Here is a tiny trained network, its code and every weight. The questions are about switching its units off for an input and a target symbol, where a switched-off unit gives its printed mean instead of its output.

import numpy as np


def w(rows, s, z=0):
    codes = np.array(rows[::2]) - 128.0
    scale = np.full(codes.shape[1], s)
    scale[-1] = z or s
    return codes * scale


def f(y):
    return np.maximum(y, 0)


def softmax(a):
    e = np.exp(a - a.max(-1, keepdims=True))
    return e / e.sum(-1, keepdims=True)


def log_softmax(a):
    a = a - a.max(-1, keepdims=True)
    return a - np.log(np.exp(a).sum(-1, keepdims=True))


def net(x, mask):
    ids = ['αβγδεζηθμξπστφψω'.index(c) for c in x.split()]
    T = len(ids)
    res = E[ids] + P[:T]
    q, k, v = (res @ M[0].T for M in (Q, K, V))
    z = softmax(np.where(np.tri(T) > 0, q @ k.T / 4**0.5, -1e9)) @ v
    res = res + np.where(mask[0], z, O[0][:, -1]) @ O[0][:, :-1]
    y = f(res @ A[0][:, :-1].T + A[0][:, -1])
    res = res + np.where(mask[1:17], y, B[0][:, -1]) @ B[0][:, :-1]
    return log_softmax(res[-1] @ U[:, :-1].T + U[:, -1])


Q, K, V, O, A, B = {}, {}, {}, {}, {}, {}
E = w([
[136,91,99,191,138,147,104,110],'α',
[115,124,67,99,93,120,174,76],'β',
[55,118,125,121,191,14,152,146],'γ',
[115,58,49,118,164,172,169,118],'δ',
[134,118,67,144,104,85,76,135],'ε',
[99,115,88,141,91,93,103,104],'ζ',
[251,125,127,193,128,148,122,57],'η',
[113,84,101,163,121,151,162,44],'θ',
[111,93,100,163,108,106,87,105],'μ',
[72,139,182,53,152,148,182,38],'ξ',
[135,174,164,192,108,57,157,59],'π',
[143,110,86,152,115,148,172,50],'σ',
[104,25,67,125,144,195,189,105],'τ',
[109,121,80,155,92,108,85,104],'φ',
[132,95,103,116,77,106,132,106],'ψ',
[126,117,139,92,108,103,188,204],'ω',
],0.019)
P = w([
[53,134,86,192,2,164,249,95],'0',
[94,100,74,139,51,82,159,115],'1',
[114,55,143,139,87,113,139,107],'2',
[137,93,130,148,132,113,106,123],'3',
[160,89,139,117,131,102,100,123],'4',
[178,91,146,126,150,101,92,123],'5',
[198,111,142,122,152,92,79,126],'6',
[214,119,144,124,164,96,71,122],'7',
],0.0089)
Q[0] = w([
[129,188,205,24,142,123,193,215],'head 1',
[132,129,55,123,2,63,119,70],'head 1',
[126,96,133,91,139,212,104,131],'head 1',
[92,116,58,136,135,114,158,56],'head 1',
],0.0072)
K[0] = w([
[116,98,104,179,150,92,178,220],'head 1',
[121,254,127,98,57,184,50,119],'head 1',
[156,64,43,132,88,156,98,136],'head 1',
[10,120,45,67,82,199,171,48],'head 1',
],0.0055)
V[0] = w([
[132,132,153,175,102,62,159,145],'head 1',
[73,163,204,28,163,120,146,52],'head 1',
[92,120,142,113,255,110,126,127],'head 1',
[88,74,62,154,155,88,135,178],'head 1',
],0.0094)
O[0] = w([
[167,66,135,188,71,134,23,156,254],'head 1',
[232,156,185,38,191,254,82,115,91],'head 1',
[148,235,201,33,56,139,53,105,52],'head 1',
[181,201,41,157,77,57,94,72,237],'head 1',
],0.0076,0.0059)
A[0] = w([
[113,205,208,140,185,50,189,196,160],'neuron 1',
[198,143,122,121,96,166,89,130,79],'neuron 2',
[198,172,96,143,70,163,125,21,76],'neuron 3',
[68,87,119,70,174,118,164,167,167],'neuron 4',
[58,138,92,182,69,122,129,185,24],'neuron 5',
[157,196,186,86,135,130,86,176,1],'neuron 6',
[171,140,210,151,61,119,46,149,119],'neuron 7',
[106,163,196,177,113,114,141,175,149],'neuron 8',
[191,161,140,40,153,190,1,137,83],'neuron 9',
[158,146,209,82,137,165,119,233,164],'neuron 10',
[159,103,143,223,162,144,184,175,156],'neuron 11',
[168,173,190,30,172,158,127,154,83],'neuron 12',
[56,88,103,124,216,143,66,136,136],'neuron 13',
[95,193,67,95,158,169,207,52,185],'neuron 14',
[78,199,161,138,58,119,214,120,173],'neuron 15',
[172,67,104,91,50,185,46,171,184],'neuron 16',
],0.0087,0.0057)
B[0] = w([
[99,98,128,153,34,241,97,146,175],'neuron 1',
[12,25,64,162,81,168,106,108,141],'neuron 2',
[23,167,100,195,107,146,155,156,193],'neuron 3',
[133,196,191,187,99,177,147,152,156],'neuron 4',
[189,180,209,94,172,150,134,46,219],'neuron 5',
[82,248,145,238,104,224,254,53,140],'neuron 6',
[179,133,89,119,168,104,89,108,200],'neuron 7',
[159,96,23,127,152,151,155,149,151],'neuron 8',
[158,186,223,76,161,146,166,87,165],'neuron 9',
[139,20,117,131,69,99,53,99,136],'neuron 10',
[107,174,133,99,105,93,46,57,255],'neuron 11',
[22,71,101,174,61,88,47,183,142],'neuron 12',
[117,157,83,156,35,161,204,178,168],'neuron 13',
[195,131,157,138,153,76,18,128,182],'neuron 14',
[85,77,147,206,133,123,248,147,168],'neuron 15',
[74,148,132,177,135,170,203,68,172],'neuron 16',
],0.008)
U = w([
[60,96,54,217,28,135,207,154,158],'α',
[125,132,165,150,124,145,152,139,68],'β',
[159,187,164,119,132,167,144,90,135],'γ',
[107,132,151,138,129,130,154,134,44],'δ',
[143,43,86,85,136,74,27,140,253],'ε',
[110,129,144,140,117,137,153,137,45],'ζ',
[113,116,154,123,115,137,144,131,86],'η',
[99,125,140,133,114,129,158,133,13],'θ',
[104,129,137,135,119,131,146,130,8],'μ',
[155,105,165,135,81,180,133,138,130],'ξ',
[137,122,160,129,111,153,145,129,118],'π',
[109,132,158,152,132,136,155,147,55],'σ',
[96,127,139,142,129,128,146,137,32],'τ',
[255,129,154,95,174,97,79,96,126],'φ',
[100,128,141,141,120,129,150,138,18],'ψ',
[104,124,146,142,116,125,151,137,13],'ω',
],0.0095,0.0058)

Each question gives the input, a string of symbols that net reads in full, and the target symbol t.
The units are the heads (4 rows each of Q, K, V and O) and the neurons (one row each of A and B). Each row of codes is followed by its name. A weight is (code - 128) times the scale printed after its matrix; where a second scale follows, it is the last column's (O, A, B and U).
mask holds one flag per unit, heads first, then neurons. A switched-off unit (its flag False) gives its mean, the last column of its rows in O or B, instead of its output. The means were averaged over made-up inputs and are rounded, as every weight is.
A unit's drop is (log p(t) with every unit on - log p(t) with that unit switched off) / (log p(t) with every unit on - log p(t) with every unit switched off).
The circuit of an input: a set's keep is (log p(t) with only the set's units on - log p(t) with every unit switched off) / (log p(t) with every unit on - log p(t) with every unit switched off). Starting from the 12 units with the biggest drops (on a tie, the unit counted first), units are removed one at a time, each time the one whose removal leaves the highest keep (on an exact tie, the one counted first), for as long as the keep stays at least 0.8.
circuit, biggest first: the units of the circuit, biggest drop first
most important unit: the unit with the biggest drop
k most important neurons: the k neurons with the biggest drops, biggest first
drop when u is switched off: that unit's drop, to one decimal
input μ α τ π η ζ γ ω, target α: most important unit	neuron 16
input γ θ α γ π π γ, target φ: 3 most important neurons	[neuron 7; neuron 9; neuron 3]
input γ γ β γ ε, target α: 3 most important neurons	[neuron 16; neuron 11; neuron 14]
input ζ φ β η, target α: 3 most important neurons	[neuron 3; neuron 5; neuron 14]
input γ γ ζ φ δ μ, target α: 2 most important neurons	[neuron 14; neuron 11]
input σ β γ α β, target ε: 2 most important neurons	[neuron 14; neuron 16]
input ξ β π α, target ξ: circuit, biggest first	[head 1; neuron 13]
input γ τ γ φ γ π γ α, target α: circuit, biggest first	[neuron 16; neuron 5]
input ε π ζ φ μ, target α: 4 most important neurons	[neuron 13; neuron 14; neuron 16; neuron 7]
input γ π γ, target ε: circuit, biggest first	[head 1; neuron 5]
input ζ π π π π α, target α: 4 most important neurons	[neuron 16; neuron 13; neuron 5; neuron 14]
input η γ δ γ β σ π ε, target α: 3 most important neurons	[neuron 16; neuron 13; neuron 14]
input π η π γ γ ψ ζ, target α: circuit, biggest first	[neuron 16; head 1]
input ψ φ π π δ γ μ ζ, target α: most important neuron	[neuron 16]
input σ α β η β γ, target α: 3 most important neurons	[neuron 1; neuron 13; neuron 5]
input γ ζ π γ θ γ π ω, target α: 4 most important neurons	[neuron 2; neuron 6; neuron 12; neuron 16]
input ξ η γ, target ξ: 2 most important neurons	[neuron 9; neuron 10]
input γ γ φ η γ ψ μ γ, target γ: drop when head 1 is switched off	1.8
input β ε π θ ζ γ η η, target ε: drop when neuron 14 is switched off	-0.2
input μ γ β γ γ φ, target α: circuit, biggest first	[neuron 16]
input γ γ φ η γ π, target α: drop when neuron 16 is switched off	-0.1
input ζ σ β ψ π θ ζ γ, target α: drop when neuron 5 is switched off	0.2
